Here is a tiny trained network, its code and every weight. The questions are about switching its units off for an input and a target symbol, where a switched-off unit gives its printed mean instead of its output.

import numpy as np


def w(rows, s, z=0):
    codes = np.array(rows[::2]) - 128.0
    scale = np.full(codes.shape[1], s)
    scale[-1] = z or s
    return codes * scale


def f(y):
    return y / 2 * (1 + np.tanh(0.7978845608 * (y + 0.044715 * y**3)))


def softmax(a):
    e = np.exp(a - a.max(-1, keepdims=True))
    return e / e.sum(-1, keepdims=True)


def log_softmax(a):
    a = a - a.max(-1, keepdims=True)
    return a - np.log(np.exp(a).sum(-1, keepdims=True))


def net(x, mask):
    ids = ['αβγδεηθλμξπστφψω'.index(c) for c in x.split()]
    T = len(ids)
    res = E[ids] + P[:T]
    r = res
    for j in range(2):
        rows = slice(3 * j, 3 * j + 3)
        q, k, v = (r @ M[0][rows].T for M in (Q, K, V))
        z = softmax(np.where(np.tri(T) > 0, q @ k.T / 3**0.5, -1e9)) @ v
        o = O[0][rows]
        res = res + np.where(mask[j], z, o[:, -1]) @ o[:, :-1]
    y = f(res @ A[0][:, :-1].T + A[0][:, -1])
    res = res + np.where(mask[2:18], y, B[0][:, -1]) @ B[0][:, :-1]
    return log_softmax(res[-1] @ U[:, :-1].T + U[:, -1])


Q, K, V, O, A, B = {}, {}, {}, {}, {}, {}
E = w([
[100,154,196,177,116],'α',
[149,140,105,121,192],'β',
[93,147,77,196,133],'γ',
[254,156,175,166,165],'δ',
[147,172,142,187,109],'ε',
[151,120,208,100,209],'η',
[151,137,85,107,204],'θ',
[177,165,175,187,136],'λ',
[103,136,158,159,154],'μ',
[106,178,89,216,93],'ξ',
[158,132,157,174,155],'π',
[182,138,214,134,174],'σ',
[127,120,146,131,182],'τ',
[100,126,239,50,210],'φ',
[78,138,70,52,212],'ψ',
[44,172,191,82,144],'ω',
],0.015)
P = w([
[117,68,124,126,30],'0',
[140,9,218,136,247],'1',
[144,57,175,189,227],'2',
[169,95,176,195,221],'3',
[192,138,165,217,203],'4',
[207,163,179,199,216],'5',
[186,193,154,208,189],'6',
[158,217,142,194,168],'7',
[118,197,202,109,197],'8',
[5,203,165,144,133],'9',
[1,137,231,105,190],'10',
],0.0077)
Q[0] = w([
[226,86,119,135,95],'head 1',
[125,127,144,206,188],'head 1',
[151,244,147,160,228],'head 1',
[86,206,153,146,195],'head 2',
[159,44,90,104,80],'head 2',
[135,117,93,133,99],'head 2',
],0.011)
K[0] = w([
[134,119,113,164,163],'head 1',
[96,249,143,85,189],'head 1',
[119,237,124,122,134],'head 1',
[139,72,156,98,72],'head 2',
[128,99,183,182,202],'head 2',
[159,104,123,94,207],'head 2',
],0.011)
V[0] = w([
[79,143,98,40,113],'head 1',
[29,132,195,28,169],'head 1',
[63,140,254,179,104],'head 1',
[71,42,208,102,173],'head 2',
[92,191,76,73,37],'head 2',
[230,77,164,46,247],'head 2',
],0.0085)
O[0] = w([
[165,227,112,158,202,105],'head 1',
[158,227,112,118,99,253],'head 1',
[246,107,55,74,79,193],'head 1',
[234,149,137,43,126,185],'head 2',
[138,203,93,252,157,84],'head 2',
[91,187,255,65,157,106],'head 2',
],0.0087,0.0051)
A[0] = w([
[49,100,33,174,116,158],'neuron 1',
[239,215,74,156,81,51],'neuron 2',
[132,58,128,151,79,176],'neuron 3',
[161,123,214,126,185,146],'neuron 4',
[156,45,90,107,173,191],'neuron 5',
[211,96,108,4,128,197],'neuron 6',
[141,107,91,74,254,208],'neuron 7',
[235,182,231,217,110,201],'neuron 8',
[170,172,185,159,148,255],'neuron 9',
[162,145,156,124,253,197],'neuron 10',
[69,178,60,168,81,139],'neuron 11',
[194,210,115,122,71,106],'neuron 12',
[93,125,75,106,194,174],'neuron 13',
[95,101,134,60,208,208],'neuron 14',
[62,58,238,193,63,198],'neuron 15',
[76,147,246,16,36,96],'neuron 16',
],0.0062,0.0031)
B[0] = w([
[214,92,222,154,163,187],'neuron 1',
[132,129,118,13,227,190],'neuron 2',
[165,47,78,69,157,156],'neuron 3',
[161,131,19,143,78,211],'neuron 4',
[87,134,90,118,10,167],'neuron 5',
[87,166,133,158,69,252],'neuron 6',
[90,176,95,245,109,235],'neuron 7',
[2,165,89,191,117,235],'neuron 8',
[24,138,80,73,105,226],'neuron 9',
[93,179,72,130,99,254],'neuron 10',
[169,51,199,160,169,165],'neuron 11',
[140,133,61,109,187,184],'neuron 12',
[138,104,200,240,42,168],'neuron 13',
[108,67,198,186,50,213],'neuron 14',
[22,61,106,135,221,154],'neuron 15',
[198,133,217,226,229,223],'neuron 16',
],0.0043,0.007)
U = w([
[152,148,57,140,16,6],'α',
[94,77,159,109,185,111],'β',
[99,88,115,159,116,137],'γ',
[95,75,184,111,204,95],'δ',
[113,98,129,141,124,23],'ε',
[164,117,196,143,105,86],'η',
[84,143,149,180,204,88],'θ',
[97,96,133,120,97,63],'λ',
[139,134,116,147,3,125],'μ',
[152,80,124,175,176,135],'ξ',
[89,75,143,94,89,249],'π',
[139,101,182,130,88,207],'σ',
[131,108,152,136,93,90],'τ',
[212,152,179,146,80,116],'φ',
[63,172,127,209,83,254],'ψ',
[197,151,105,114,165,78],'ω',
],0.0071,0.0033)

Each question gives the input, a string of symbols that net reads in full, and the target symbol t.
The units are the heads (3 rows each of Q, K, V and O) and the neurons (one row each of A and B). Each row of codes is followed by its name. A weight is (code - 128) times the scale printed after its matrix; where a second scale follows, it is the last column's (O, A, B and U).
mask holds one flag per unit, heads first, then neurons. A switched-off unit (its flag False) gives its mean, the last column of its rows in O or B, instead of its output. The means were averaged over made-up inputs and are rounded, as every weight is.
A unit's drop is (log p(t) with every unit on - log p(t) with that unit switched off) / (log p(t) with every unit on - log p(t) with every unit switched off).
The circuit of an input: a set's keep is (log p(t) with only the set's units on - log p(t) with every unit switched off) / (log p(t) with every unit on - log p(t) with every unit switched off). Starting from the 12 units with the biggest drops (on a tie, the unit counted first), units are removed one at a time, each time the one whose removal leaves the highest keep (on an exact tie, the one counted first), for as long as the keep stays at least 0.8.
circuit, biggest first: the units of the circuit, biggest drop first
top k neurons: the k neurons with the biggest drops, biggest first
heads that matter: for each layer, one digit per head in row order, 1 if its drop is at least 0.15 and else 0, layers parted by /
drop of u: that unit's drop, to one decimal
input γ ψ ξ π ψ δ ψ δ, target ψ: circuit, biggest first	[neuron 8]
input ξ π β ξ β σ, target ξ: circuit, biggest first	[head 2; head 1; neuron 1]
input ω φ ξ, target ω: circuit, biggest first	[head 1; neuron 2; head 2]
input ω φ ψ, target ω: circuit, biggest first	[head 1; head 2]
input ψ ψ η π, target ψ: circuit, biggest first	[neuron 8; head 1]
input ψ θ ψ θ ψ λ, target ψ: heads that matter	11
input ψ φ ω τ λ ξ α ξ π ω, target ω: heads that matter	10
input ψ π α η, target ψ: heads that matter	00
input β ξ α ε ξ ψ α η ψ ω β, target ω: top 2 neurons	[neuron 2; neuron 12]
input ω ε α, target ω: heads that matter	11
input α ψ μ ω ξ, target ω: heads that matter	10
input φ ε α σ φ, target φ: heads that matter	11
input ω δ ψ ω π, target ω: heads that matter	11
input ξ ψ λ ξ η, target ξ: top neuron	[neuron 1]
input ψ ψ ξ σ θ ψ σ, target ψ: drop of neuron 10	0.1
input ψ ξ ψ η σ, target ψ: drop of neuron 8	0.6
input φ ω μ φ φ, target φ: drop of head 2	0.7
input ξ σ γ ξ, target ξ: drop of neuron 1	0.2
